Here is a tiny trained network, its code and every weight. The questions are about switching its units off for an input and a target symbol, where a switched-off unit gives its printed mean instead of its output.

import numpy as np


def w(rows, s, z=0):
    codes = np.array(rows[::2]) - 128.0
    scale = np.full(codes.shape[1], s)
    scale[-1] = z or s
    return codes * scale


def norm(h):
    return h / np.sqrt((h * h).mean(-1, keepdims=True) + 1e-5)


def softmax(a):
    e = np.exp(a - a.max(-1, keepdims=True))
    return e / e.sum(-1, keepdims=True)


def log_softmax(a):
    a = a - a.max(-1, keepdims=True)
    return a - np.log(np.exp(a).sum(-1, keepdims=True))


def net(x, mask):
    ids = ['ΔΣΩαβγεηλμ'.index(c) for c in x.split()]
    T = len(ids)
    res = E[ids] + P[:T]
    u = 0
    for l in range(3):
        r = norm(res)
        for j in range(2):
            rows = slice(3 * j, 3 * j + 3)
            q, k, v = (r @ M[l][rows].T for M in (Q, K, V))
            z = softmax(np.where(np.tri(T) > 0, q @ k.T / 3**0.5, -1e9)) @ v
            o = O[l][rows]
            res = res + np.where(mask[u + j], z, o[:, -1]) @ o[:, :-1]
        u += 2
    return log_softmax(norm(res)[-1] @ U[:, :-1].T + U[:, -1])


Q, K, V, O = {}, {}, {}, {}
E = w([
[75,209,83,227,129,119,111,22,167,173],'Δ',
[112,114,209,152,209,207,143,61,162,103],'Σ',
[22,101,122,112,94,192,78,142,107,188],'Ω',
[158,139,57,177,140,72,202,154,126,66],'α',
[177,148,152,154,116,175,140,190,138,146],'β',
[98,182,156,110,191,91,123,175,28,76],'γ',
[134,150,156,68,97,180,234,189,83,155],'ε',
[50,124,149,187,133,156,205,214,174,77],'η',
[116,102,252,146,56,185,143,140,175,188],'λ',
[70,167,196,79,93,79,180,91,123,180],'μ',
],0.018)
P = w([
[75,201,100,50,224,134,111,203,228,121],'0',
[114,200,106,110,182,157,119,191,199,102],'1',
[108,173,114,115,192,149,165,174,194,119],'2',
[112,152,106,130,193,132,193,176,182,133],'3',
[114,151,108,144,176,124,208,175,171,139],'4',
[111,152,117,157,163,120,206,158,156,141],'5',
[117,161,133,156,155,132,203,142,133,144],'6',
[109,147,130,167,142,129,205,136,118,137],'7',
[121,145,141,177,136,136,197,124,101,127],'8',
[121,134,131,183,104,142,187,112,75,123],'9',
[133,143,150,188,103,158,191,96,51,107],'10',
[149,109,160,185,63,163,220,69,53,95],'11',
[146,195,122,233,78,151,158,64,2,131],'12',
],0.0081)
Q[0] = w([
[96,174,147,252,178,194,148,138,136,132],'0.h1',
[113,173,109,82,85,93,138,169,112,155],'0.h1',
[111,114,117,140,114,111,86,132,107,152],'0.h1',
[114,107,151,161,139,180,123,75,99,118],'0.h2',
[70,113,145,119,99,161,147,115,81,157],'0.h2',
[160,174,107,150,143,181,128,114,171,118],'0.h2',
],0.011)
K[0] = w([
[96,200,80,177,139,111,121,2,140,144],'0.h1',
[189,105,162,147,79,108,177,150,40,155],'0.h1',
[168,99,78,80,83,107,64,175,79,196],'0.h1',
[98,179,107,127,121,114,122,139,119,139],'0.h2',
[127,177,113,171,140,155,134,80,142,121],'0.h2',
[169,96,124,134,90,188,169,105,103,114],'0.h2',
],0.0099)
V[0] = w([
[59,97,223,90,188,151,237,182,158,8],'0.h1',
[140,190,151,94,150,183,119,230,151,119],'0.h1',
[42,187,20,23,129,13,118,138,197,80],'0.h1',
[2,48,173,132,148,93,56,182,92,27],'0.h2',
[146,129,93,212,115,119,114,77,80,157],'0.h2',
[96,198,150,236,82,144,197,117,43,234],'0.h2',
],0.0051)
O[0] = w([
[105,212,169,124,103,156,127,130,188,45,224],'0.h1',
[135,205,152,133,180,146,207,98,223,208,174],'0.h1',
[95,106,117,118,124,81,151,186,154,183,159],'0.h1',
[17,130,254,104,111,114,16,87,165,131,64],'0.h2',
[229,125,151,181,177,93,200,19,208,45,67],'0.h2',
[75,157,238,180,245,129,185,174,127,187,253],'0.h2',
],0.0063,0.0047)
Q[1] = w([
[128,144,93,154,144,95,158,151,97,124],'1.h1',
[121,127,189,118,108,143,148,147,132,131],'1.h1',
[102,69,107,92,147,139,79,140,117,89],'1.h1',
[148,100,49,111,126,85,111,36,185,147],'1.h2',
[77,121,150,169,123,117,246,152,89,135],'1.h2',
[147,122,126,180,111,188,106,109,148,143],'1.h2',
],0.011)
K[1] = w([
[121,100,127,129,169,135,130,100,99,114],'1.h1',
[133,108,223,162,117,131,118,120,108,109],'1.h1',
[132,131,129,48,120,114,97,167,171,91],'1.h1',
[150,133,124,59,159,143,99,158,147,143],'1.h2',
[142,117,154,152,135,139,162,123,8,131],'1.h2',
[107,186,136,113,88,100,143,98,139,68],'1.h2',
],0.011)
V[1] = w([
[157,117,41,138,148,85,98,96,123,91],'1.h1',
[100,149,115,135,195,130,130,115,138,113],'1.h1',
[94,52,124,174,124,110,131,67,91,113],'1.h1',
[107,89,139,78,157,184,164,197,201,177],'1.h2',
[152,78,93,202,64,172,117,70,241,139],'1.h2',
[46,128,17,190,134,124,139,2,150,210],'1.h2',
],0.0074)
O[1] = w([
[88,222,227,86,176,226,148,132,116,121,2],'1.h1',
[169,155,100,158,144,184,72,73,90,68,167],'1.h1',
[154,91,156,158,2,154,111,207,67,92,63],'1.h1',
[24,212,176,120,76,209,139,79,41,106,230],'1.h2',
[60,28,51,165,107,210,133,129,176,157,60],'1.h2',
[180,179,15,104,82,58,209,29,152,108,99],'1.h2',
],0.0077,0.0089)
Q[2] = w([
[148,67,63,52,122,77,75,118,226,123],'2.h1',
[131,132,89,109,64,111,124,216,120,152],'2.h1',
[154,123,117,177,132,153,121,60,67,120],'2.h1',
[130,78,166,132,106,126,144,109,121,146],'2.h2',
[119,121,158,173,88,136,154,146,54,125],'2.h2',
[137,127,174,86,116,156,105,136,246,154],'2.h2',
],0.012)
K[2] = w([
[49,209,48,33,112,129,44,98,199,165],'2.h1',
[99,107,140,141,212,49,136,100,158,207],'2.h1',
[159,25,160,155,70,121,134,125,165,15],'2.h1',
[190,129,69,111,113,114,133,110,2,120],'2.h2',
[115,107,219,189,152,127,158,114,87,65],'2.h2',
[23,160,60,162,201,169,50,146,144,156],'2.h2',
],0.0086)
V[2] = w([
[138,60,152,33,81,134,98,107,126,171],'2.h1',
[106,135,107,112,215,148,84,26,143,165],'2.h1',
[137,116,99,157,191,177,140,88,11,134],'2.h1',
[196,105,158,129,82,141,189,123,177,127],'2.h2',
[114,189,180,57,93,140,165,94,146,143],'2.h2',
[162,161,105,34,67,172,91,171,167,127],'2.h2',
],0.011)
O[2] = w([
[71,145,163,78,111,119,122,190,131,86,7],'2.h1',
[180,132,147,45,52,69,134,239,145,102,113],'2.h1',
[130,133,187,52,62,164,130,130,107,168,162],'2.h1',
[113,97,206,171,37,146,151,122,220,120,100],'2.h2',
[176,1,145,215,44,123,92,50,149,69,205],'2.h2',
[109,40,227,72,196,145,198,141,158,199,74],'2.h2',
],0.0095,0.013)
U = w([
[192,107,2,95,149,67,182,95,137,97,89],'Δ',
[127,187,116,108,11,123,99,178,91,114,2],'Σ',
[81,163,147,95,85,28,132,53,138,169,164],'Ω',
[157,180,105,135,182,172,95,129,172,242,177],'α',
[51,133,198,98,153,209,164,118,35,190,100],'β',
[154,168,201,126,198,67,56,183,66,147,134],'γ',
[96,27,237,182,107,98,84,141,170,179,169],'ε',
[53,94,59,71,147,145,66,87,78,173,218],'η',
[15,183,121,195,136,146,129,163,161,82,63],'λ',
[179,83,147,102,75,161,33,99,152,59,151],'μ',
],0.0092,0.0036)

Each question gives the input, a string of symbols that net reads in full, and the target symbol t.
The units are the heads (3 rows each of Q, K, V and O). Each row of codes is followed by its name. A weight is (code - 128) times the scale printed after its matrix; where a second scale follows, it is the last column's (O and U).
mask holds one flag per head, layer by layer. A switched-off head (its flag False) gives its mean, the last column of its rows in O, instead of its output. The means were averaged over made-up inputs and are rounded, as every weight is.
A unit's drop is (log p(t) with every unit on - log p(t) with that unit switched off) / (log p(t) with every unit on - log p(t) with every unit switched off).
The circuit of an input: a set's keep is (log p(t) with only the set's units on - log p(t) with every unit switched off) / (log p(t) with every unit on - log p(t) with every unit switched off). Starting from all 6 units, units are removed one at a time, each time the one whose removal leaves the highest keep (on an exact tie, the one counted first), for as long as the keep stays at least 0.8.
units of the circuit, in order: the units of the circuit, biggest drop first
most important unit: the unit with the biggest drop
heads that matter: for each layer, one digit per head in row order, 1 if its drop is at least 0.15 and else 0, layers parted by /
input η μ ε Δ Ω, target Δ: most important unit => 1.h2
input β μ Σ Δ, target Σ: units of the circuit, in order => 2.h1, 1.h1
input γ β β β β Σ α Δ ε, target Δ: units of the circuit, in order => 1.h2, 0.h1
input Ω Ω β λ ε Σ Δ β Σ η, target Σ: units of the circuit, in order => 0.h1, 2.h2, 2.h1, 1.h1
input α β Δ α β Σ, target β: heads that matter => 11 / 10 / 11
input λ ε α α η Δ ε α, target ε: heads that matter => 11 / 10 / 01
input α ε Δ α γ λ ε, target λ: units of the circuit, in order => 2.h1, 0.h1, 2.h2, 0.h2
input α α Σ η Ω β Δ η ε ε ε η, target ε: units of the circuit, in order => 2.h2, 0.h1
input Σ η λ μ α μ Ω ε Δ Σ α γ Ω, target α: heads that matter => 01 / 01 / 11
input Δ α β μ, target β: units of the circuit, in order => 1.h1, 1.h2, 0.h2
input γ α λ Δ μ Σ μ, target Σ: heads that matter => 10 / 10 / 10
input Ω α Ω Σ α λ γ Ω β β γ α Ω, target α: units of the circuit, in order => 1.h2, 2.h2
input η γ Δ β, target Δ: heads that matter => 00 / 01 / 00
input Δ β ε ε η, target ε: heads that matter => 10 / 00 / 01
input λ γ Ω λ, target γ: most important unit => 2.h2
input α μ Σ β λ γ Σ Δ, target Σ: units of the circuit, in order => 1.h1, 2.h1, 0.h1
input Δ β λ β μ λ λ β Σ α, target Σ: units of the circuit, in order => 0.h1, 1.h1, 2.h1
input λ Σ Σ μ α β μ λ η α λ Δ, target λ: units of the circuit, in order => 1.h1, 2.h1, 2.h2
input ε η Σ Σ α α α Ω λ Δ ε λ β, target λ: units of the circuit, in order => 2.h1, 1.h1
input Δ γ Ω, target γ: units of the circuit, in order => 1.h2, 0.h2, 2.h1, 0.h1
input γ Δ ε ε γ γ Ω γ, target Ω: units of the circuit, in order => 0.h2, 1.h2, 0.h1
input β μ Σ, target μ: units of the circuit, in order => 2.h1, 0.h1
input ε β Σ η β β Δ Ω η λ Σ, target λ: units of the circuit, in order => 2.h2, 1.h1, 2.h1, 0.h2
input Δ β Σ Σ, target Σ: heads that matter => 10 / 11 / 10
input ε γ Ω β μ α Δ η Δ μ Δ γ μ, target γ: most important unit => 1.h2
input Σ α γ μ ε, target β: heads that matter => 01 / 01 / 01
input Σ γ γ Σ μ Δ β β Ω α Σ β, target Σ: heads that matter => 10 / 11 / 11
input α β λ Ω λ Σ Δ μ, target Δ: most important unit => 1.h2
input λ α Σ μ β γ μ ε α Δ Σ Ω, target Σ: heads that matter => 11 / 10 / 11
input Ω ε β β α Ω Δ Ω β α Σ, target α: heads that matter => 00 / 01 / 11
